Below are the code and all the weights of a small trained network. Each question names an input and a class and asks about switching units off, where a switched-off unit gives its printed mean instead of its output.

import numpy as np


def w(rows, s, z=0):
    codes = np.array(rows[::2]) - 128.0
    scale = np.full(codes.shape[1], s)
    scale[-1] = z or s
    return codes * scale


def norm(h):
    return h / np.sqrt((h * h).mean(-1, keepdims=True) + 1e-5)


def f(y):
    return y / 2 * (1 + np.tanh(0.7978845608 * (y + 0.044715 * y**3)))


def log_softmax(a):
    a = a - a.max(-1, keepdims=True)
    return a - np.log(np.exp(a).sum(-1, keepdims=True))


def net(x, mask):
    res = np.array(x, float).reshape(1, 7) / 4 @ E
    u = 0
    for l in range(3):
        y = f(norm(res) @ A[l][:, :-1].T + A[l][:, -1])
        res = res + np.where(mask[u : u + 5], y, B[l][:, -1]) @ B[l][:, :-1]
        u += 5
    return log_softmax(norm(res)[-1] @ U[:, :-1].T + U[:, -1])


A, B = {}, {}
E = w([
[123,123,148,114,125,139,130,133,123,140,123],'x0',
[130,121,133,134,135,126,130,121,128,124,121],'x1',
[136,127,126,127,131,125,118,128,124,126,135],'x2',
[139,199,114,61,145,130,138,162,64,30,17],'x3',
[99,61,134,111,2,73,135,110,81,68,128],'x4',
[199,71,37,147,83,208,88,178,146,161,50],'x5',
[125,138,124,147,122,126,143,120,127,131,118],'x6',
],0.013)
A[0] = w([
[113,57,129,114,7,80,138,118,93,71,135,252],'0.n1',
[98,137,144,119,70,103,118,121,118,107,152,117],'0.n2',
[138,71,141,157,80,126,122,106,104,143,146,57],'0.n3',
[195,61,57,138,83,195,107,161,149,152,56,175],'0.n4',
[129,198,121,79,134,133,122,157,84,43,44,179],'0.n5',
],0.02,0.0033)
B[0] = w([
[71,88,165,146,7,106,70,113,159,85,59,250],'0.n1',
[132,160,122,117,151,60,127,84,21,233,170,178],'0.n2',
[164,101,83,87,154,70,168,149,212,160,162,170],'0.n3',
[164,61,103,159,126,201,168,150,43,128,141,252],'0.n4',
[195,171,139,63,169,116,139,144,125,73,49,247],'0.n5',
],0.013,0.022)
A[1] = w([
[92,79,123,200,149,147,143,124,175,213,251,121],'1.n1',
[96,226,178,118,163,45,53,116,247,138,116,252],'1.n2',
[183,138,119,97,236,132,196,139,118,140,205,113],'1.n3',
[101,114,115,87,54,90,134,145,115,78,128,24],'1.n4',
[38,39,153,195,70,146,115,97,168,173,220,52],'1.n5',
],0.023,0.0029)
B[1] = w([
[61,79,179,149,3,177,89,104,72,48,59,250],'1.n1',
[107,78,140,74,172,28,218,103,120,99,209,247],'1.n2',
[98,223,96,115,171,213,122,79,193,183,103,241],'1.n3',
[116,108,141,158,108,239,133,123,74,89,88,208],'1.n4',
[194,157,75,130,186,53,130,165,124,214,211,244],'1.n5',
],0.021)
A[2] = w([
[163,190,121,157,117,230,20,122,167,194,20,84],'2.n1',
[55,156,183,96,103,121,117,78,121,59,111,2],'2.n2',
[190,103,112,211,61,171,11,181,178,204,124,127],'2.n3',
[191,204,95,114,245,183,139,141,153,188,152,73],'2.n4',
[37,167,126,167,140,250,118,65,142,175,201,103],'2.n5',
],0.026,0.005)
B[2] = w([
[119,136,150,194,3,123,30,121,79,223,135,239],'2.n1',
[79,144,177,199,243,162,140,166,174,96,180,248],'2.n2',
[114,198,120,46,203,126,155,87,254,102,116,210],'2.n3',
[135,146,30,134,167,128,150,143,191,200,207,216],'2.n4',
[177,91,170,103,135,92,148,175,70,15,41,250],'2.n5',
],0.024,0.022)
U = w([
[73,118,205,152,193,94,154,151,95,35,132,190],'0',
[146,147,54,59,194,117,176,120,229,136,152,208],'1',
[145,106,145,127,47,196,78,135,121,81,18,146],'2',
[168,180,55,164,124,155,91,170,100,222,140,4],'3',
[136,67,127,116,107,7,134,118,87,171,204,32],'4',
],0.016,0.0023)

Each question gives the input, the list of numbers given to net, and the class t.
The units are the neurons (one row each of A and B). Each row of codes is followed by its name. A weight is (code - 128) times the scale printed after its matrix; where a second scale follows, it is the last column's (A, B and U).
mask holds one flag per neuron, layer by layer. A switched-off neuron (its flag False) gives its mean, the last column of its row in B, instead of its output. The means were averaged over made-up inputs and are rounded, as every weight is.
A unit's drop is (log p(t) with every unit on - log p(t) with that unit switched off) / (log p(t) with every unit on - log p(t) with every unit switched off).
The circuit of an input: a set's keep is (log p(t) with only the set's units on - log p(t) with every unit switched off) / (log p(t) with every unit on - log p(t) with every unit switched off). Starting from the 12 units with the biggest drops (on a tie, the unit counted first), units are removed one at a time, each time the one whose removal leaves the highest keep (on an exact tie, the one counted first), for as long as the keep stays at least 0.8.
circuit, biggest first: the units of the circuit, biggest drop first
unit that matters most: the unit with the biggest drop
k most important neurons: the k neurons with the biggest drops, biggest first
k most important neurons of layer l: the k neurons of layer l with the biggest drops, biggest first
drop when u is switched off: that unit's drop, to one decimal
input [3,-2,1,3,-7,-1,3], class 1: 2 most important neurons -> [0.n4 0.n1]
input [1,-5,4,1,0,8,-8], class 3: circuit, biggest first -> [1.n1 1.n2]
input [-6,-6,5,-2,1,7,-2], class 1: 2 most important neurons -> [1.n2 2.n3]
input [3,4,8,-3,-2,5,-3], class 2: 2 most important neurons -> [0.n1 0.n5]
input [2,-2,8,4,-8,-2,-7], class 1: 2 most important neurons -> [0.n4 0.n1]
input [-6,0,-2,-6,-6,5,3], class 2: 2 most important neurons -> [0.n1 1.n1]
input [5,-8,-1,-7,8,1,-1], class 1: 2 most important neurons -> [2.n3 1.n2]
input [5,-6,5,-8,1,-4,3], class 4: unit that matters most -> 1.n5
input [-5,-3,5,-2,-4,2,0], class 2: 2 most important neurons -> [0.n1 0.n5]
input [1,-5,-2,-5,3,2,7], class 1: circuit, biggest first -> [2.n3 1.n2]
input [-7,-1,-3,-2,-5,3,-1], class 2: 3 most important neurons -> [0.n1 0.n5 1.n2]
input [-4,7,2,1,-7,6,-1], class 3: 2 most important neurons -> [1.n1 2.n1]
input [2,-5,5,-4,1,-5,8], class 4: circuit, biggest first -> [1.n5 0.n5]
input [1,-1,6,-2,-8,3,7], class 2: unit that matters most -> 0.n1
input [-5,-2,-1,-8,1,-4,5], class 4: 2 most important neurons of layer 0 -> [0.n4 0.n5]
input [-4,8,7,6,-4,2,-4], class 3: 3 most important neurons -> [0.n1 1.n2 2.n1]
input [-6,3,-5,3,-1,4,-6], class 3: 2 most important neurons -> [0.n1 1.n2]
input [3,-2,-4,5,-4,4,-4], class 3: 2 most important neurons -> [0.n1 1.n2]
input [4,0,-6,0,1,-1,-1], class 4: 4 most important neurons -> [0.n4 0.n5 1.n5 1.n1]
input [6,6,-1,-3,1,3,-7], class 1: unit that matters most -> 1.n2
input [-6,-8,6,-2,8,0,-4], class 4: 2 most important neurons of layer 1 -> [1.n3 1.n5]
input [-5,6,-5,0,5,5,-1], class 1: 3 most important neurons of layer 1 -> [1.n1 1.n2 1.n5]
input [-5,-3,6,-5,-7,1,-3], class 2: drop when 0.n5 is switched off -> 1.1
input [3,-6,-2,-6,4,-7,-7], class 4: drop when 0.n4 is switched off -> 0.1
input [3,5,-3,-5,3,-4,6], class 4: drop when 0.n4 is switched off -> 0.6
